Here is a tiny trained network, its code and every weight. The questions are about switching its units off for an input and a target symbol, where a switched-off unit gives its printed mean instead of its output.

import numpy as np


def w(rows, s, z=0):
    codes = np.array(rows[::2]) - 128.0
    scale = np.full(codes.shape[1], s)
    scale[-1] = z or s
    return codes * scale


def norm(h):
    return h / np.sqrt((h * h).mean(-1, keepdims=True) + 1e-5)


def f(y):
    return y / 2 * (1 + np.tanh(0.7978845608 * (y + 0.044715 * y**3)))


def softmax(a):
    e = np.exp(a - a.max(-1, keepdims=True))
    return e / e.sum(-1, keepdims=True)


def log_softmax(a):
    a = a - a.max(-1, keepdims=True)
    return a - np.log(np.exp(a).sum(-1, keepdims=True))


def net(x, mask):
    ids = ['γδεζηθμξσφψ'.index(c) for c in x.split()]
    T = len(ids)
    res = E[ids] + P[:T]
    u = 0
    for l in range(3):
        r = norm(res)
        for j in range(3):
            rows = slice(2 * j, 2 * j + 2)
            q, k, v = (r @ M[l][rows].T for M in (Q, K, V))
            z = softmax(np.where(np.tri(T) > 0, q @ k.T / 2**0.5, -1e9)) @ v
            o = O[l][rows]
            res = res + np.where(mask[u + j], z, o[:, -1]) @ o[:, :-1]
        u += 3
        y = f(norm(res) @ A[l][:, :-1].T + A[l][:, -1])
        res = res + np.where(mask[u : u + 8], y, B[l][:, -1]) @ B[l][:, :-1]
        u += 8
    return log_softmax(norm(res)[-1] @ U[:, :-1].T + U[:, -1])


Q, K, V, O, A, B = {}, {}, {}, {}, {}, {}
E = w([
[119,82,103],'γ',
[90,162,227],'δ',
[110,130,129],'ε',
[168,87,116],'ζ',
[96,133,105],'η',
[158,165,140],'θ',
[108,129,112],'μ',
[116,206,144],'ξ',
[81,138,116],'σ',
[3,130,154],'φ',
[112,129,100],'ψ',
],0.022)
P = w([
[3,218,60],'0',
[34,199,69],'1',
[37,174,79],'2',
[48,164,93],'3',
[55,149,101],'4',
[74,145,104],'5',
[78,146,123],'6',
[101,133,149],'7',
[71,133,121],'8',
],0.0039)
Q[0] = w([
[252,191,115],'0.h0',
[113,116,120],'0.h0',
[68,159,139],'0.h1',
[37,200,141],'0.h1',
[119,94,120],'0.h2',
[70,45,57],'0.h2',
],0.036)
K[0] = w([
[213,212,182],'0.h0',
[126,131,101],'0.h0',
[162,116,176],'0.h1',
[201,117,194],'0.h1',
[103,91,94],'0.h2',
[82,2,96],'0.h2',
],0.031)
V[0] = w([
[111,43,93],'0.h0',
[64,113,100],'0.h0',
[88,176,22],'0.h1',
[179,49,120],'0.h1',
[2,201,124],'0.h2',
[193,228,146],'0.h2',
],0.014)
O[0] = w([
[47,168,115,158],'0.h0',
[106,123,191,254],'0.h0',
[155,145,36,241],'0.h1',
[41,60,145,99],'0.h1',
[241,243,83,138],'0.h2',
[160,122,244,4],'0.h2',
],0.012,0.0063)
A[0] = w([
[124,128,212,150],'0.n0',
[60,142,70,248],'0.n1',
[174,60,143,47],'0.n2',
[180,6,27,126],'0.n3',
[128,116,103,127],'0.n4',
[150,109,122,90],'0.n5',
[101,135,111,215],'0.n6',
[85,141,178,106],'0.n7',
],0.019,0.0014)
B[0] = w([
[120,160,82,157],'0.n0',
[160,152,44,254],'0.n1',
[166,121,111,140],'0.n2',
[4,100,198,225],'0.n3',
[128,128,124,146],'0.n4',
[134,116,124,127],'0.n5',
[146,140,117,165],'0.n6',
[136,153,156,156],'0.n7',
],0.036,0.0087)
Q[1] = w([
[226,115,2],'1.h0',
[145,89,85],'1.h0',
[100,86,99],'1.h1',
[73,199,73],'1.h1',
[115,102,122],'1.h2',
[108,80,247],'1.h2',
],0.025)
K[1] = w([
[221,72,69],'1.h0',
[159,129,85],'1.h0',
[116,67,167],'1.h1',
[65,149,98],'1.h1',
[149,130,106],'1.h2',
[88,147,5],'1.h2',
],0.027)
V[1] = w([
[71,250,73],'1.h0',
[126,40,78],'1.h0',
[70,53,93],'1.h1',
[73,30,77],'1.h1',
[44,187,179],'1.h2',
[71,169,165],'1.h2',
],0.012)
O[1] = w([
[167,190,1,253],'1.h0',
[130,43,169,106],'1.h0',
[226,168,163,174],'1.h1',
[232,177,153,177],'1.h1',
[14,119,155,107],'1.h2',
[65,118,139,113],'1.h2',
],0.0094,0.0072)
A[1] = w([
[113,168,243,156],'1.n0',
[130,143,122,142],'1.n1',
[89,148,153,79],'1.n2',
[104,83,145,4],'1.n3',
[74,188,122,119],'1.n4',
[209,34,159,116],'1.n5',
[72,12,115,160],'1.n6',
[246,183,67,148],'1.n7',
],0.011,0.0026)
B[1] = w([
[106,162,62,131],'1.n0',
[129,120,108,139],'1.n1',
[146,127,119,130],'1.n2',
[53,94,138,125],'1.n3',
[166,134,74,172],'1.n4',
[127,34,122,120],'1.n5',
[6,120,124,185],'1.n6',
[106,19,85,254],'1.n7',
],0.015,0.0089)
Q[2] = w([
[240,4,167],'2.h0',
[71,161,68],'2.h0',
[115,168,84],'2.h1',
[90,6,33],'2.h1',
[179,180,246],'2.h2',
[196,123,6],'2.h2',
],0.019)
K[2] = w([
[192,75,20],'2.h0',
[97,170,151],'2.h0',
[111,133,79],'2.h1',
[118,5,170],'2.h1',
[111,254,110],'2.h2',
[73,65,149],'2.h2',
],0.024)
V[2] = w([
[165,168,201],'2.h0',
[158,252,137],'2.h0',
[204,118,184],'2.h1',
[172,79,71],'2.h1',
[102,218,142],'2.h2',
[85,63,97],'2.h2',
],0.015)
O[2] = w([
[148,205,38,18],'2.h0',
[205,255,207,110],'2.h0',
[122,23,50,1],'2.h1',
[191,36,196,164],'2.h1',
[97,229,188,114],'2.h2',
[232,124,49,181],'2.h2',
],0.0083,0.0086)
A[2] = w([
[255,165,58,191],'2.n0',
[118,122,166,67],'2.n1',
[129,120,163,88],'2.n2',
[5,196,119,97],'2.n3',
[106,126,168,71],'2.n4',
[160,42,234,53],'2.n5',
[9,145,68,253],'2.n6',
[142,93,216,73],'2.n7',
],0.012,0.0039)
B[2] = w([
[71,85,193,244],'2.n0',
[119,115,94,119],'2.n1',
[129,121,111,118],'2.n2',
[138,81,157,190],'2.n3',
[105,115,99,123],'2.n4',
[94,130,2,129],'2.n5',
[44,94,224,245],'2.n6',
[66,129,55,122],'2.n7',
],0.023,0.012)
U = w([
[75,113,75,3],'γ',
[132,192,172,128],'δ',
[168,113,108,183],'ε',
[65,68,163,166],'ζ',
[139,114,98,100],'η',
[178,5,113,89],'θ',
[145,111,94,118],'μ',
[187,97,175,160],'ξ',
[142,118,105,111],'σ',
[106,150,100,49],'φ',
[138,103,78,128],'ψ',
],0.017,0.0053)

Each question gives the input, a string of symbols that net reads in full, and the target symbol t.
The units are the heads (2 rows each of Q, K, V and O) and the neurons (one row each of A and B). Each row of codes is followed by its name. A weight is (code - 128) times the scale printed after its matrix; where a second scale follows, it is the last column's (O, A, B and U).
mask holds one flag per unit, layer by layer, with each layer's heads first. A switched-off unit (its flag False) gives its mean, the last column of its rows in O or B, instead of its output. The means were averaged over made-up inputs and are rounded, as every weight is.
A unit's drop is (log p(t) with every unit on - log p(t) with that unit switched off) / (log p(t) with every unit on - log p(t) with every unit switched off).
most important unit: the unit with the biggest drop
top k neurons: the k neurons with the biggest drops, biggest first
top k neurons in layer l: the k neurons of layer l with the biggest drops, biggest first
heads that matter: for each layer, one digit per head in row order, 1 if its drop is at least 0.15 and else 0, layers parted by /
input ψ ζ ξ ε ζ ζ θ, target θ: most important unit => 0.h0
input φ θ ψ θ φ, target θ: heads that matter => 101 / 000 / 010
input θ ζ ε θ ζ δ ξ, target δ: top 2 neurons => 0.n1, 0.n0
input ζ η ε μ ζ δ ψ ψ ξ, target δ: top 3 neurons => 0.n1, 0.n7, 2.n6
input η ξ δ μ, target δ: heads that matter => 010 / 000 / 100
input ξ φ ζ ξ ε δ θ η, target θ: top 4 neurons => 0.n3, 1.n7, 0.n1, 2.n6
input σ ξ ζ ψ ζ δ σ, target δ: top 3 neurons => 0.n1, 1.n7, 0.n7
input η δ ψ ζ δ η φ, target δ: heads that matter => 011 / 111 / 100
input ψ μ θ θ δ ε ψ η, target δ: heads that matter => 011 / 001 / 100
input ψ θ ξ, target θ: heads that matter => 101 / 010 / 000
input ζ ζ δ ε μ, target δ: heads that matter => 110 / 001 / 100
input ζ ζ ζ ψ θ ξ, target θ: top 3 neurons => 0.n3, 0.n0, 1.n7
input ψ μ θ ψ ξ ε ε ε, target θ: top 3 neurons => 0.n3, 1.n7, 2.n6
input ψ ψ η δ ψ ψ ε ε ε, target δ: most important unit => 2.h0
input η μ ζ φ ζ δ ψ, target δ: top 3 neurons in layer 0 => 0.n1, 0.n7, 0.n3
input η ζ ξ ε ζ δ ψ, target δ: top 4 neurons => 0.n1, 1.n7, 0.n7, 0.n0
input φ ξ θ ε, target θ: top 2 neurons in layer 2 => 2.n0, 2.n6
input δ ζ φ μ σ ξ θ μ, target θ: top 4 neurons => 0.n3, 0.n1, 1.n7, 2.n6
input φ ψ θ σ, target θ: top 2 neurons => 0.n3, 1.n7
input σ ζ δ ξ φ, target δ: top 2 neurons => 0.n1, 0.n3
input ψ ψ ζ θ ψ σ, target θ: top 4 neurons => 0.n3, 0.n1, 1.n7, 2.n6
input ζ φ δ ζ ζ δ δ, target δ: top neuron in layer 2 => 2.n0
